Here is a tiny trained network, its code and every weight. The questions are about switching its units off for an input and a class, where a switched-off unit gives its printed mean instead of its output.

import numpy as np


def w(rows, s, z=0):
    codes = np.array(rows[::2]) - 128.0
    scale = np.full(codes.shape[1], s)
    scale[-1] = z or s
    return codes * scale


def norm(h):
    return h / np.sqrt((h * h).mean(-1, keepdims=True) + 1e-5)


def f(y):
    return y / 2 * (1 + np.tanh(0.7978845608 * (y + 0.044715 * y**3)))


def log_softmax(a):
    a = a - a.max(-1, keepdims=True)
    return a - np.log(np.exp(a).sum(-1, keepdims=True))


def net(x, mask):
    res = np.array(x, float).reshape(1, 6) / 4 @ E
    u = 0
    for l in range(2):
        y = f(norm(res) @ A[l][:, :-1].T + A[l][:, -1])
        res = res + np.where(mask[u : u + 15], y, B[l][:, -1]) @ B[l][:, :-1]
        u += 15
    return log_softmax(norm(res)[-1] @ U[:, :-1].T + U[:, -1])


A, B = {}, {}
E = w([
[49,221,120,10,242],'x0',
[128,128,127,128,127],'x1',
[29,122,175,127,27],'x2',
[128,126,128,128,128],'x3',
[128,128,130,128,128],'x4',
[175,79,138,11,80],'x5',
],0.011)
A[0] = w([
[5,117,127,99,94,16],'L0N0',
[140,120,136,16,119,50],'L0N1',
[107,145,130,168,147,43],'L0N2',
[83,155,124,181,146,3],'L0N3',
[6,141,134,72,188,82],'L0N4',
[192,149,114,114,244,49],'L0N5',
[105,154,109,174,145,19],'L0N6',
[63,153,133,139,201,101],'L0N7',
[172,131,156,149,210,24],'L0N8',
[20,162,134,122,85,45],'L0N9',
[139,121,138,43,114,42],'L0N10',
[139,113,142,47,110,8],'L0N11',
[26,156,141,203,242,73],'L0N12',
[118,122,133,193,122,135],'L0N13',
[76,131,191,130,107,32],'L0N14',
],0.023,0.0049)
B[0] = w([
[91,85,101,163,221,206],'L0N0',
[122,147,71,81,44,202],'L0N1',
[121,134,87,105,105,143],'L0N2',
[132,109,48,93,73,155],'L0N3',
[166,164,253,120,146,248],'L0N4',
[78,77,132,161,228,225],'L0N5',
[119,128,73,113,94,146],'L0N6',
[175,153,210,129,121,201],'L0N7',
[83,88,127,150,181,172],'L0N8',
[77,78,120,163,197,204],'L0N9',
[137,161,58,115,80,179],'L0N10',
[138,145,58,111,83,172],'L0N11',
[122,158,4,73,23,229],'L0N12',
[160,140,159,139,70,173],'L0N13',
[130,75,91,141,187,167],'L0N14',
],0.043,0.016)
A[1] = w([
[138,137,127,88,94,68],'L1N0',
[97,152,151,130,119,73],'L1N1',
[181,179,254,88,148,86],'L1N2',
[159,143,192,214,102,131],'L1N3',
[91,142,161,68,147,130],'L1N4',
[113,9,108,157,200,70],'L1N5',
[45,95,128,197,173,52],'L1N6',
[172,113,235,227,90,68],'L1N7',
[49,108,134,144,163,113],'L1N8',
[149,128,175,176,101,54],'L1N9',
[67,99,126,151,163,3],'L1N10',
[76,99,120,159,176,8],'L1N11',
[142,200,215,96,201,75],'L1N12',
[101,93,94,166,250,67],'L1N13',
[129,127,125,114,120,109],'L1N14',
],0.023,0.0039)
B[1] = w([
[78,160,101,195,126,157],'L1N0',
[168,56,92,30,161,127],'L1N1',
[250,58,236,115,72,183],'L1N2',
[196,212,194,99,157,159],'L1N3',
[234,76,130,218,160,163],'L1N4',
[1,132,182,225,199,247],'L1N5',
[73,81,95,196,187,213],'L1N6',
[232,77,201,31,130,173],'L1N7',
[95,156,141,146,190,192],'L1N8',
[180,198,165,104,164,145],'L1N9',
[81,117,123,136,184,181],'L1N10',
[33,99,139,115,169,190],'L1N11',
[221,199,223,54,78,185],'L1N12',
[45,45,135,183,174,251],'L1N13',
[112,158,127,175,124,131],'L1N14',
],0.031,0.019)
U = w([
[50,53,157,203,203,254],'0',
[134,152,46,125,25,83],'1',
[233,118,251,124,114,2],'2',
],0.017,0.00084)

Each question gives the input, the list of numbers given to net, and the class t.
The units are the neurons (one row each of A and B). Each row of codes is followed by its name. A weight is (code - 128) times the scale printed after its matrix; where a second scale follows, it is the last column's (A, B and U).
mask holds one flag per neuron, layer by layer. A switched-off neuron (its flag False) gives its mean, the last column of its row in B, instead of its output. The means were averaged over made-up inputs and are rounded, as every weight is.
A unit's drop is (log p(t) with every unit on - log p(t) with that unit switched off) / (log p(t) with every unit on - log p(t) with every unit switched off).
top k neurons: the k neurons with the biggest drops, biggest first
k most important neurons of layer l: the k neurons of layer l with the biggest drops, biggest first
drop when u is switched off: that unit's drop, to one decimal
input [6,-8,2,5,8,3], class 2: top neuron : L0N4
input [7,7,-4,2,-3,5], class 2: top 2 neurons : L0N4, L0N12
input [-2,-8,6,-7,-4,7], class 1: top 4 neurons : L0N5, L0N1, L0N11, L0N10
input [-8,8,7,-4,8,2], class 2: 4 most important neurons of layer 0 : L0N5, L0N12, L0N0, L0N9
input [4,0,3,8,2,-4], class 1: 2 most important neurons of layer 1 : L1N5, L1N13
input [-8,-7,-5,-5,-5,-3], class 2: 2 most important neurons of layer 0 : L0N12, L0N5
input [-5,-3,-1,2,-1,6], class 1: 2 most important neurons of layer 0 : L0N4, L0N5
input [5,-6,4,-2,-8,-2], class 2: top 2 neurons : L0N4, L0N7
input [8,3,2,5,-6,-7], class 2: 4 most important neurons of layer 0 : L0N4, L0N7, L0N1, L0N10
input [6,2,-6,-1,-1,-7], class 1: 2 most important neurons of layer 1 : L1N5, L1N13
input [-7,-7,-6,3,-2,-4], class 2: 2 most important neurons of layer 1 : L1N7, L1N3
input [0,7,3,8,-8,-6], class 1: drop when L0N12 is switched off : 0.2
input [7,3,6,0,3,8], class 1: drop when L0N5 is switched off : 0.6
input [-7,7,3,-2,-2,2], class 2: drop when L0N12 is switched off : 0.8
input [-5,1,3,2,-8,-3], class 2: top neuron : L0N12
